Below are the code and all the weights of a small trained network. Each question names an input and a target symbol and asks about switching units off, where a switched-off unit gives its printed mean instead of its output.

import numpy as np


def w(rows, s, z=0):
    codes = np.array(rows[::2]) - 128.0
    scale = np.full(codes.shape[1], s)
    scale[-1] = z or s
    return codes * scale


def norm(h):
    return h / np.sqrt((h * h).mean(-1, keepdims=True) + 1e-5)


def f(y):
    return y / 2 * (1 + np.tanh(0.7978845608 * (y + 0.044715 * y**3)))


def softmax(a):
    e = np.exp(a - a.max(-1, keepdims=True))
    return e / e.sum(-1, keepdims=True)


def log_softmax(a):
    a = a - a.max(-1, keepdims=True)
    return a - np.log(np.exp(a).sum(-1, keepdims=True))


def net(x, mask):
    ids = ['ημξπτφ'.index(c) for c in x.split()]
    T = len(ids)
    res = E[ids] + P[:T]
    u = 0
    for l in range(2):
        q, k, v = (norm(res) @ M[l].T for M in (Q, K, V))
        z = softmax(np.where(np.tri(T) > 0, q @ k.T / 2**0.5, -1e9)) @ v
        res = res + np.where(mask[u], z, O[l][:, -1]) @ O[l][:, :-1]
        u += 1
        y = f(norm(res) @ A[l][:, :-1].T + A[l][:, -1])
        res = res + np.where(mask[u : u + 8], y, B[l][:, -1]) @ B[l][:, :-1]
        u += 8
    return log_softmax(norm(res)[-1] @ U[:, :-1].T + U[:, -1])


Q, K, V, O, A, B = {}, {}, {}, {}, {}, {}
E = w([
[148,109,112,122,98,144,170,233],'η',
[195,109,132,134,114,108,162,182],'μ',
[202,108,95,159,131,134,157,211],'ξ',
[38,68,254,192,220,216,110,116],'π',
[151,102,111,122,148,135,141,208],'τ',
[144,90,138,102,93,143,155,210],'φ',
],0.00068)
P = w([
[67,190,133,108,104,117,101,26],'0',
[128,146,146,224,104,204,115,88],'1',
[120,93,104,134,139,143,149,125],'2',
[225,123,152,122,181,133,108,167],'3',
[236,135,161,115,143,129,137,194],'4',
[254,110,131,102,206,93,126,193],'5',
[238,114,135,103,160,120,162,207],'6',
],0.0006)
Q[0] = w([
[178,48,155,169,181,172,156,251],'L0H1',
[63,191,94,84,109,80,103,16],'L0H1',
],0.0025)
K[0] = w([
[133,254,72,55,47,56,118,71],'L0H1',
[143,16,175,199,194,191,130,194],'L0H1',
],0.0021)
V[0] = w([
[9,186,135,5,209,57,74,21],'L0H1',
[194,143,154,157,76,27,173,38],'L0H1',
],0.0012)
O[0] = w([
[193,113,159,76,156,82,250,164,4],'L0H1',
[191,178,110,64,151,193,96,157,100],'L0H1',
],0.0018,0.00028)
A[0] = w([
[91,67,138,105,242,110,86,160,107],'L0N1',
[167,182,94,118,154,82,6,154,24],'L0N2',
[111,31,117,113,164,62,137,150,67],'L0N3',
[186,87,51,225,116,153,30,158,170],'L0N4',
[137,131,123,163,80,163,143,139,201],'L0N5',
[205,66,13,65,131,52,201,182,3],'L0N6',
[117,166,218,36,158,161,150,138,162],'L0N7',
[133,115,25,82,110,25,173,188,51],'L0N8',
],0.0015,0.00053)
B[0] = w([
[169,180,136,149,8,140,170,113,213],'L0N1',
[70,42,163,111,108,217,154,104,107],'L0N2',
[166,189,146,181,87,150,153,120,136],'L0N3',
[43,149,188,86,134,95,178,78,254],'L0N4',
[108,121,130,104,163,79,135,101,169],'L0N5',
[79,139,217,212,159,188,118,127,129],'L0N6',
[211,129,40,166,97,75,94,104,175],'L0N7',
[117,79,156,192,72,205,57,97,76],'L0N8',
],0.0014,0.00091)
Q[1] = w([
[142,81,144,252,121,179,242,176],'L1H1',
[76,183,96,52,157,100,33,50],'L1H1',
],0.0022)
K[1] = w([
[255,178,73,25,59,58,84,148],'L1H1',
[77,81,194,203,216,167,184,105],'L1H1',
],0.0023)
V[1] = w([
[214,117,207,159,251,112,174,6],'L1H1',
[236,162,137,85,12,2,168,106],'L1H1',
],0.0011)
O[1] = w([
[130,67,48,103,58,104,63,183,254],'L1H1',
[8,91,185,31,167,139,72,200,96],'L1H1',
],0.0014)
A[1] = w([
[197,191,64,159,84,172,128,50,5],'L1N1',
[136,216,118,60,120,62,219,121,86],'L1N2',
[73,96,162,164,128,78,130,133,175],'L1N3',
[50,131,39,99,87,18,179,111,6],'L1N4',
[198,252,69,111,139,123,96,114,137],'L1N5',
[127,140,112,129,51,87,155,145,211],'L1N6',
[120,137,148,148,156,164,73,138,239],'L1N7',
[177,160,76,18,153,120,121,169,1],'L1N8',
],0.0028,0.00049)
B[1] = w([
[132,23,100,75,99,95,108,198,65],'L1N1',
[119,61,182,207,95,111,76,145,1],'L1N2',
[211,165,88,94,77,137,141,72,246],'L1N3',
[182,128,169,161,206,108,156,243,64],'L1N4',
[136,136,176,94,110,140,248,92,66],'L1N5',
[159,59,88,199,166,99,98,75,148],'L1N6',
[129,103,81,110,87,41,93,151,247],'L1N7',
[163,172,46,203,170,192,137,71,120],'L1N8',
],0.0015,0.00071)
U = w([
[157,237,72,131,191,229,189,60,184],'η',
[62,146,108,25,157,163,31,201,68],'μ',
[106,84,39,217,54,108,64,39,156],'ξ',
[218,103,131,209,183,27,154,230,255],'π',
[132,42,159,26,85,114,236,112,15],'τ',
[69,202,252,147,127,123,152,109,55],'φ',
],0.0034,0.00073)

Each question gives the input, a string of symbols that net reads in full, and the target symbol t.
The units are the heads (2 rows each of Q, K, V and O) and the neurons (one row each of A and B). Each row of codes is followed by its name. A weight is (code - 128) times the scale printed after its matrix; where a second scale follows, it is the last column's (O, A, B and U).
mask holds one flag per unit, layer by layer, with each layer's heads first. A switched-off unit (its flag False) gives its mean, the last column of its rows in O or B, instead of its output. The means were averaged over made-up inputs and are rounded, as every weight is.
A unit's drop is (log p(t) with every unit on - log p(t) with that unit switched off) / (log p(t) with every unit on - log p(t) with every unit switched off).
The circuit of an input: a set's keep is (log p(t) with only the set's units on - log p(t) with every unit switched off) / (log p(t) with every unit on - log p(t) with every unit switched off). Starting from the 12 units with the biggest drops (on a tie, the unit counted first), units are removed one at a time, each time the one whose removal leaves the highest keep (on an exact tie, the one counted first), for as long as the keep stays at least 0.8.
units of the circuit, in order: the units of the circuit, biggest drop first
unit that matters most: the unit with the biggest drop
top k neurons: the k neurons with the biggest drops, biggest first
top k neurons in layer l: the k neurons of layer l with the biggest drops, biggest first
input μ ξ φ η, target η: units of the circuit, in order	[L0H1 L1N8]
input π τ φ, target π: units of the circuit, in order	[L1N4 L0H1]
input π μ φ, target π: unit that matters most	L1N4
input ξ φ π η τ π, target τ: top 3 neurons	[L1N1 L0N1 L0N6]
input μ μ π, target μ: units of the circuit, in order	[L1N6 L0H1 L1N7]
input η μ ξ ξ μ, target φ: units of the circuit, in order	[L1H1 L0N4 L0H1 L1N1]
input μ π π μ, target η: units of the circuit, in order	[L0H1 L1N8]
input τ ξ π, target τ: top 4 neurons	[L1N3 L1N8 L0N6 L0N1]
input π μ μ μ π π μ, target ξ: top 2 neurons	[L0N4 L1N4]
input π π τ π φ π φ, target ξ: units of the circuit, in order	[L0H1 L1N6 L0N8]
input μ π ξ π π φ π, target η: top 2 neurons in layer 1	[L1N8 L1N4]
input π π ξ ξ π μ, target ξ: units of the circuit, in order	[L0H1 L1N4 L0N2 L0N8]
input η μ π π τ, target φ: top 2 neurons	[L0N4 L0N2]
input η μ μ, target φ: top neuron	[L0N4]
input φ φ τ μ π ξ μ, target μ: top 3 neurons in layer 1	[L1N5 L1N4 L1N2]
input π τ φ μ ξ ξ ξ, target ξ: top 3 neurons	[L0N4 L1N4 L1N5]
input π τ π φ, target ξ: top 2 neurons	[L1N6 L1N4]
input π π τ ξ π π ξ, target ξ: top 3 neurons in layer 0	[L0N8 L0N4 L0N6]
input π π η μ ξ μ τ, target ξ: top 2 neurons in layer 0	[L0N4 L0N1]
input π π π, target π: unit that matters most	L1H1
input φ π π ξ μ ξ, target μ: top 2 neurons in layer 0	[L0N7 L0N2]
